Here is a tiny trained network, its code and every weight. The questions are about switching its units off for an input and a target symbol, where a switched-off unit gives its printed mean instead of its output.

import numpy as np


def w(rows, s, z=0):
    codes = np.array(rows[::2]) - 128.0
    scale = np.full(codes.shape[1], s)
    scale[-1] = z or s
    return codes * scale


def norm(h):
    return h / np.sqrt((h * h).mean(-1, keepdims=True) + 1e-5)


def f(y):
    return np.maximum(y, 0)


def softmax(a):
    e = np.exp(a - a.max(-1, keepdims=True))
    return e / e.sum(-1, keepdims=True)


def log_softmax(a):
    a = a - a.max(-1, keepdims=True)
    return a - np.log(np.exp(a).sum(-1, keepdims=True))


def net(x, mask):
    ids = ['βηθμφψ'.index(c) for c in x.split()]
    T = len(ids)
    res = E[ids] + P[:T]
    u = 0
    for l in range(2):
        r = norm(res)
        for j in range(2):
            rows = slice(3 * j, 3 * j + 3)
            q, k, v = (r @ M[l][rows].T for M in (Q, K, V))
            z = softmax(np.where(np.tri(T) > 0, q @ k.T / 3**0.5, -1e9)) @ v
            o = O[l][rows]
            res = res + np.where(mask[u + j], z, o[:, -1]) @ o[:, :-1]
        u += 2
        y = f(norm(res) @ A[l][:, :-1].T + A[l][:, -1])
        res = res + np.where(mask[u : u + 4], y, B[l][:, -1]) @ B[l][:, :-1]
        u += 4
    return log_softmax(norm(res)[-1] @ U[:, :-1].T + U[:, -1])


Q, K, V, O, A, B = {}, {}, {}, {}, {}, {}
E = w([
[131,148,131],'β',
[50,116,2],'η',
[119,194,32],'θ',
[130,243,155],'μ',
[112,101,60],'φ',
[48,18,136],'ψ',
],0.0055)
P = w([
[107,97,142],'0',
[251,75,55],'1',
[247,69,49],'2',
[215,96,18],'3',
[213,103,14],'4',
[195,98,11],'5',
[174,109,25],'6',
[172,106,22],'7',
[147,110,25],'8',
],0.0022)
Q[0] = w([
[148,121,27],'L0H0',
[108,157,159],'L0H0',
[113,131,187],'L0H0',
[93,166,12],'L0H1',
[190,69,149],'L0H1',
[133,147,254],'L0H1',
],0.0066)
K[0] = w([
[93,25,114],'L0H0',
[145,168,134],'L0H0',
[218,202,103],'L0H0',
[33,142,187],'L0H1',
[148,80,59],'L0H1',
[254,152,99],'L0H1',
],0.0072)
V[0] = w([
[1,170,149],'L0H0',
[172,24,153],'L0H0',
[171,66,118],'L0H0',
[218,4,70],'L0H1',
[185,93,164],'L0H1',
[35,66,57],'L0H1',
],0.0045)
O[0] = w([
[160,73,23,95],'L0H0',
[181,117,252,120],'L0H0',
[157,138,186,168],'L0H0',
[229,136,219,120],'L0H1',
[95,98,220,48],'L0H1',
[247,114,80,251],'L0H1',
],0.0035,0.0019)
A[0] = w([
[118,174,116,2],'L0N0',
[135,102,105,218],'L0N1',
[104,86,53,134],'L0N2',
[153,254,146,201],'L0N3',
],0.0064,0.003)
B[0] = w([
[103,2,133,131],'L0N0',
[121,141,169,242],'L0N1',
[186,121,134,253],'L0N2',
[59,142,124,248],'L0N3',
],0.0077,0.0036)
Q[1] = w([
[161,147,80],'L1H0',
[181,210,80],'L1H0',
[133,146,153],'L1H0',
[161,225,178],'L1H1',
[98,3,75],'L1H1',
[193,238,115],'L1H1',
],0.0058)
K[1] = w([
[136,82,138],'L1H0',
[112,65,122],'L1H0',
[102,150,145],'L1H0',
[79,135,2],'L1H1',
[190,115,213],'L1H1',
[76,85,45],'L1H1',
],0.0073)
V[1] = w([
[156,92,123],'L1H0',
[173,118,198],'L1H0',
[172,244,140],'L1H0',
[125,4,130],'L1H1',
[166,18,129],'L1H1',
[209,191,203],'L1H1',
],0.0045)
O[1] = w([
[116,120,99,153],'L1H0',
[166,48,35,6],'L1H0',
[245,126,173,150],'L1H0',
[25,168,92,85],'L1H1',
[74,204,88,115],'L1H1',
[194,85,3,15],'L1H1',
],0.0043,0.0015)
A[1] = w([
[165,43,25,163],'L1N0',
[105,119,194,52],'L1N1',
[93,69,85,4],'L1N2',
[123,2,162,157],'L1N3',
],0.0049,0.004)
B[1] = w([
[100,26,224,253],'L1N0',
[108,60,238,134],'L1N1',
[1,123,233,129],'L1N2',
[2,115,219,170],'L1N3',
],0.0046,0.0032)
U = w([
[2,194,113,229],'β',
[179,214,14,142],'η',
[182,197,236,203],'θ',
[16,61,215,2],'μ',
[190,48,143,62],'φ',
[108,18,25,87],'ψ',
],0.0069,0.0038)

Each question gives the input, a string of symbols that net reads in full, and the target symbol t.
The units are the heads (3 rows each of Q, K, V and O) and the neurons (one row each of A and B). Each row of codes is followed by its name. A weight is (code - 128) times the scale printed after its matrix; where a second scale follows, it is the last column's (O, A, B and U).
mask holds one flag per unit, layer by layer, with each layer's heads first. A switched-off unit (its flag False) gives its mean, the last column of its rows in O or B, instead of its output. The means were averaged over made-up inputs and are rounded, as every weight is.
A unit's drop is (log p(t) with every unit on - log p(t) with that unit switched off) / (log p(t) with every unit on - log p(t) with every unit switched off).
The circuit of an input: a set's keep is (log p(t) with only the set's units on - log p(t) with every unit switched off) / (log p(t) with every unit on - log p(t) with every unit switched off). Starting from all 12 units, units are removed one at a time, each time the one whose removal leaves the highest keep (on an exact tie, the one counted first), for as long as the keep stays at least 0.8.
units of the circuit, in order: the units of the circuit, biggest drop first
most important unit: the unit with the biggest drop
top k neurons: the k neurons with the biggest drops, biggest first
k most important neurons of layer l: the k neurons of layer l with the biggest drops, biggest first
heads that matter: for each layer, one digit per head in row order, 1 if its drop is at least 0.15 and else 0, layers parted by /
drop of u: that unit's drop, to one decimal
input β β β, target β: units of the circuit, in order	[L0H1 L0H0 L0N3]
input η η ψ β, target η: heads that matter	01 / 11
input φ β ψ β β, target φ: most important unit	L1H0
input β β μ β μ, target β: heads that matter	01 / 00
input ψ β β β, target ψ: units of the circuit, in order	[L1H0 L1H1]
input φ μ η μ φ β β β η, target φ: heads that matter	00 / 00
input θ φ η, target φ: units of the circuit, in order	[L1N0 L0H1 L0N3]
input η β θ η β η ψ β, target η: heads that matter	01 / 00
input θ β ψ μ β β θ μ θ, target θ: units of the circuit, in order	[L1H1 L0H0 L0N3 L0N2]
input β φ η ψ, target β: heads that matter	01 / 11
input β φ μ φ, target β: top 2 neurons	[L1N0 L0N1]
input φ φ β β β β φ β, target φ: heads that matter	01 / 11
input ψ ψ η β, target ψ: 2 most important neurons of layer 0	[L0N3 L0N2]
input ψ β θ, target ψ: most important unit	L1H0
input β θ ψ β β β β, target β: top 3 neurons	[L0N3 L0N2 L1N0]
input β φ φ, target β: drop of L1H0	0.2
input θ β β β β β φ, target θ: drop of L1N2	0.0
input θ β θ β β η θ ψ φ, target θ: drop of L0H0	0.1
input β η θ, target β: drop of L1H1	0.2
input β μ θ, target β: most important unit	L0H1
